Here is a tiny trained network, its code and every weight. The questions are about switching its units off for an input and a class, where a switched-off unit gives its printed mean instead of its output.

import numpy as np


def w(rows, s, z=0):
    codes = np.array(rows[::2]) - 128.0
    scale = np.full(codes.shape[1], s)
    scale[-1] = z or s
    return codes * scale


def norm(h):
    return h / np.sqrt((h * h).mean(-1, keepdims=True) + 1e-5)


def f(y):
    return y / 2 * (1 + np.tanh(0.7978845608 * (y + 0.044715 * y**3)))


def log_softmax(a):
    a = a - a.max(-1, keepdims=True)
    return a - np.log(np.exp(a).sum(-1, keepdims=True))


def net(x, mask):
    res = np.array(x, float).reshape(1, 6) / 4 @ E
    u = 0
    for l in range(2):
        y = f(norm(res) @ A[l][:, :-1].T + A[l][:, -1])
        res = res + np.where(mask[u : u + 3], y, B[l][:, -1]) @ B[l][:, :-1]
        u += 3
    return log_softmax(norm(res)[-1] @ U[:, :-1].T + U[:, -1])


A, B = {}, {}
E = w([
[144,155,138,119,136,104,145,159,99,175,87],'x0',
[154,140,124,100,164,161,206,106,79,139,122],'x1',
[199,123,167,125,63,152,100,114,124,88,164],'x2',
[115,95,38,121,75,162,164,213,130,70,141],'x3',
[153,98,131,173,83,85,136,134,64,154,126],'x4',
[149,70,131,192,106,113,131,181,151,132,254],'x5',
],0.0081)
A[0] = w([
[188,42,154,144,24,125,67,165,149,130,226,7],'L0N1',
[66,125,173,154,177,52,74,95,164,255,70,147],'L0N2',
[122,107,55,207,119,142,136,187,48,206,111,36],'L0N3',
],0.005,0.002)
B[0] = w([
[187,189,63,192,134,220,86,92,193,28,193,254],'L0N1',
[197,179,59,83,35,113,75,76,58,254,30,253],'L0N2',
[82,110,159,104,235,54,168,125,102,80,164,179],'L0N3',
],0.0083,0.0038)
A[1] = w([
[106,133,163,67,127,54,91,160,148,149,34,51],'L1N1',
[73,137,142,62,197,165,142,191,165,192,78,3],'L1N2',
[22,124,2,102,200,83,195,218,125,34,124,133],'L1N3',
],0.004,0.0037)
B[1] = w([
[190,175,55,250,64,239,80,96,72,101,141,147],'L1N1',
[167,98,115,154,69,87,66,183,170,113,149,129],'L1N2',
[23,92,192,89,153,49,141,177,198,119,119,253],'L1N3',
],0.011,0.0037)
U = w([
[67,75,136,53,189,139,185,187,175,107,156,224],'0',
[170,159,126,77,153,135,126,94,66,201,49,186],'1',
[209,126,47,255,106,182,103,147,136,65,192,3],'2',
],0.0092,0.0031)

Each question gives the input, the list of numbers given to net, and the class t.
The units are the neurons (one row each of A and B). Each row of codes is followed by its name. A weight is (code - 128) times the scale printed after its matrix; where a second scale follows, it is the last column's (A, B and U).
mask holds one flag per neuron, layer by layer. A switched-off neuron (its flag False) gives its mean, the last column of its row in B, instead of its output. The means were averaged over made-up inputs and are rounded, as every weight is.
A unit's drop is (log p(t) with every unit on - log p(t) with that unit switched off) / (log p(t) with every unit on - log p(t) with every unit switched off).
The circuit of an input: a set's keep is (log p(t) with only the set's units on - log p(t) with every unit switched off) / (log p(t) with every unit on - log p(t) with every unit switched off). Starting from all 6 units, units are removed one at a time, each time the one whose removal leaves the highest keep (on an exact tie, the one counted first), for as long as the keep stays at least 0.8.
units of the circuit, in order: the units of the circuit, biggest drop first
unit that matters most: the unit with the biggest drop
top k neurons: the k neurons with the biggest drops, biggest first
top k neurons in layer l: the k neurons of layer l with the biggest drops, biggest first
drop when u is switched off: that unit's drop, to one decimal
input [6,-2,3,7,2,-3], class 0: unit that matters most => L0N2
input [3,-7,-3,4,5,4], class 0: top 2 neurons => L0N3, L1N3
input [3,5,4,8,5,-7], class 0: units of the circuit, in order => L0N2, L1N3
input [7,-2,3,5,6,1], class 0: units of the circuit, in order => L0N3, L0N2
input [7,-5,3,8,-1,1], class 0: top 2 neurons => L1N3, L0N2
input [-4,7,5,4,6,-3], class 0: top 2 neurons in layer 0 => L0N2, L0N1
input [6,8,-6,-4,-7,8], class 1: units of the circuit, in order => L0N2, L1N3
input [8,-8,1,1,-6,-4], class 2: top 2 neurons in layer 1 => L1N1, L1N3
input [-8,-4,-4,-5,-8,2], class 1: units of the circuit, in order => L0N2, L1N3, L0N1
input [-3,-4,0,8,0,2], class 0: top 2 neurons => L1N3, L0N2
input [-1,4,-8,6,6,-8], class 0: top 2 neurons => L1N3, L0N2
input [1,7,-6,-6,-6,8], class 1: drop when L0N2 is switched off => 0.3
input [-3,-2,1,-8,-8,3], class 1: drop when L0N2 is switched off => 0.2
input [3,6,0,4,0,-1], class 0: drop when L0N2 is switched off => 0.1
